Below are the code and all the weights of a small trained network. Each question names an input and a class and asks about switching units off, where a switched-off unit gives its printed mean instead of its output.

import numpy as np


def w(rows, s, z=0):
    codes = np.array(rows[::2]) - 128.0
    scale = np.full(codes.shape[1], s)
    scale[-1] = z or s
    return codes * scale


def f(y):
    return np.maximum(y, 0)


def log_softmax(a):
    a = a - a.max(-1, keepdims=True)
    return a - np.log(np.exp(a).sum(-1, keepdims=True))


def net(x, mask):
    res = np.array(x, float).reshape(1, 3) / 4 @ E
    y = f(res @ A[0][:, :-1].T + A[0][:, -1])
    res = res + np.where(mask, y, B[0][:, -1]) @ B[0][:, :-1]
    return log_softmax(res[-1] @ U[:, :-1].T + U[:, -1])


A, B = {}, {}
E = w([
[68,178,106,142,78,186,137,152,53,223],'x0',
[164,191,215,130,84,132,27,136,111,122],'x1',
[130,70,129,255,48,98,127,224,157,129],'x2',
],0.0092)
A[0] = w([
[200,45,132,94,225,73,160,47,217,33,89],'neuron 1',
[147,226,226,120,101,162,3,123,78,141,78],'neuron 2',
[96,58,58,174,166,84,233,149,192,95,16],'neuron 3',
[94,52,89,207,72,105,181,187,138,120,110],'neuron 4',
[209,119,189,182,95,65,49,178,169,52,75],'neuron 5',
[226,100,218,181,93,36,72,173,173,52,154],'neuron 6',
[78,185,124,160,64,186,115,170,73,200,186],'neuron 7',
[122,183,175,103,104,198,56,105,94,149,3],'neuron 8',
[189,120,196,172,79,86,59,168,161,91,53],'neuron 9',
[20,151,28,73,179,229,223,66,62,229,115],'neuron 10',
[186,196,178,18,185,128,80,27,104,74,38],'neuron 11',
[76,178,137,172,60,188,102,170,51,209,2],'neuron 12',
[78,58,96,220,68,116,157,203,144,180,2],'neuron 13',
[134,129,116,129,122,128,125,123,126,123,123],'neuron 14',
],0.0058,0.0069)
B[0] = w([
[206,138,74,68,200,106,157,200,125,84,240],'neuron 1',
[212,105,42,86,188,151,139,214,162,100,220],'neuron 2',
[138,92,78,206,68,200,49,149,176,226,187],'neuron 3',
[203,109,76,95,168,143,130,183,149,125,215],'neuron 4',
[87,152,177,196,74,106,141,74,111,136,205],'neuron 5',
[87,115,158,205,56,141,94,89,122,171,251],'neuron 6',
[154,139,118,81,172,92,161,149,111,78,250],'neuron 7',
[125,184,145,91,165,39,204,118,72,23,158],'neuron 8',
[69,157,177,169,63,100,143,75,96,116,181],'neuron 9',
[90,197,206,138,102,49,185,70,52,84,255],'neuron 10',
[159,53,54,186,86,209,62,175,194,221,213],'neuron 11',
[157,44,46,190,98,224,52,189,205,254,187],'neuron 12',
[196,176,103,39,224,85,187,170,92,21,187],'neuron 13',
[126,120,122,123,124,134,122,122,121,124,128],'neuron 14',
],0.0083,0.0081)
U = w([
[151,147,118,62,170,108,160,141,116,59,73],'0',
[133,97,111,159,109,164,89,140,170,179,253],'1',
[4,158,203,150,94,102,140,56,95,121,15],'2',
],0.017,0.0035)

Each question gives the input, the list of numbers given to net, and the class t.
The units are the neurons (one row each of A and B). Each row of codes is followed by its name. A weight is (code - 128) times the scale printed after its matrix; where a second scale follows, it is the last column's (A, B and U).
mask holds one flag per neuron, in row order. A switched-off neuron (its flag False) gives its mean, the last column of its row in B, instead of its output. The means were averaged over made-up inputs and are rounded, as every weight is.
A unit's drop is (log p(t) with every unit on - log p(t) with that unit switched off) / (log p(t) with every unit on - log p(t) with every unit switched off).
The circuit of an input: a set's keep is (log p(t) with only the set's units on - log p(t) with every unit switched off) / (log p(t) with every unit on - log p(t) with every unit switched off). Starting from the 12 units with the biggest drops (on a tie, the unit counted first), units are removed one at a time, each time the one whose removal leaves the highest keep (on an exact tie, the one counted first), for as long as the keep stays at least 0.8.
circuit, biggest first: the units of the circuit, biggest drop first
top k neurons: the k neurons with the biggest drops, biggest first
drop when u is switched off: that unit's drop, to one decimal
input [5,-3,6], class 0: circuit, biggest first : neuron 13
input [7,-1,3], class 0: top 3 neurons : neuron 7; neuron 13; neuron 11
input [1,-2,4], class 0: top 3 neurons : neuron 11; neuron 13; neuron 12
input [6,2,-3], class 0: top 2 neurons : neuron 6; neuron 2
input [-6,3,0], class 1: top 2 neurons : neuron 10; neuron 1
input [-1,8,8], class 2: top 2 neurons : neuron 9; neuron 5
input [1,-1,4], class 0: top 2 neurons : neuron 11; neuron 12
input [7,0,-7], class 2: top 2 neurons : neuron 10; neuron 1
input [-7,1,7], class 2: top 2 neurons : neuron 5; neuron 9
input [-8,1,-5], class 1: drop when neuron 7 is switched off : 0.2
input [3,-5,8], class 0: drop when neuron 13 is switched off : 1.6
input [-5,1,-3], class 1: drop when neuron 11 is switched off : 0.8
input [7,-3,3], class 0: drop when neuron 1 is switched off : 0.0
input [6,-5,-1], class 2: circuit, biggest first : neuron 10
